Each row has a class, written as a number after it.
[ 23  17   2  20  -3  -6 -40 -11  -8   1  -4  -4   0  52 -10 -33  -1   0
   1  30  -3  -7   6 -19   9   8  12 -11  11  -9  14   1  20  -3  -1 -15
  -6  -4 -13   4 -12 -18   3 -10   5  22   6] | 0
[ 56  -1  14  54   7 -25   6 -16 -21  40  -4 -19   4  73  -3 -28  22 -27
   8  78  15  -6   8  11  66  -7  59 -32   8 -46  36   9  39 -35  -3  26
 -24   4 -18  20 -20  -2  -7 -25  -2  28   9] | 0
[ 40   9   9  19 -15 -26  17  -9   2  18 -21 -15  10  53  -3 -41 -17 -21
  -8  33   0   2   3 -35  -4   4   9  -7 -11  -9  13  -6  -4   1  -2 -21
   8  -1 -16  14 -11  10  11  -9  13  30  16] | 1
[ 18   5   2  16   0  -9   2  -5   5   9 -15  -5  -1  39  10 -24   6   1
   1  28  10  -4  -1   2  11   7  10  -6   4  -9   1   2   9  -7   1  -7
   8 -16 -10   3 -23   3   4  -4   3  13   2] | 0
[ 38   9   2  27  -7 -12  26  -6   5  20 -21 -15  -4  57  -4 -28  -8  -1
  -2  44   7   3   0  -5  11   9  25 -19 -15 -13  11   1   7  -9  -2 -24
   1 -13 -11   5 -11  18  12   2   6  23  14] | 1
[ 24   8   7  11  -9 -14   8  -9  -4  13  -1  -7   3  46 -15 -25  -8  10
  -8  35   0  -5   9 -20   2  -2  20 -16  -7  -2  -1   2  22  -3   0 -33
  -5  -4 -15   0  -8  10  14   7  -3  15  19] | 1
[ 22  18   1  21  -4  23 -20 -16   3  -7 -12  -1 -11  46  -1 -39  -3  -6
   0  17  -6   2   3 -36  -4  18  -2   3  18 -17  11  -2   1  -4   7 -11
   5   1  -6   5  -2 -17   0 -22   4  10   1] | 0
[ 29   1   3  27   8 -17   8 -12 -10  21 -12  -9  -8  47 -14 -15  -7 -11
   3  42   7   2   7  -2  30   2  32 -20   1 -23  17   7  14 -19  25   5
  -9   3  -6   7  -9   1   3 -14   1   3  11] | 0
[ 39  14   2  22  -7 -22  19  -8  -6  16 -18 -18  -3  63  -4 -30   1   3
   1  37   6   3  -1 -18  14   7  19  -5  -6 -10  10 -13  11 -11  -1 -25
   5 -15  -2   7 -18  11   7   2  -9  13  15] | 1
[ 29   7   4  18  -5 -21  31 -14   2  17 -15 -18  -4  54  -7 -27  -4 -11
 -19  39   5  -4   1 -28   9   6  18  -9  -7 -11   8   2   0  -3  -5 -21
   3  -6 -16   8 -10   2   9  -3   3  20  14] | 1
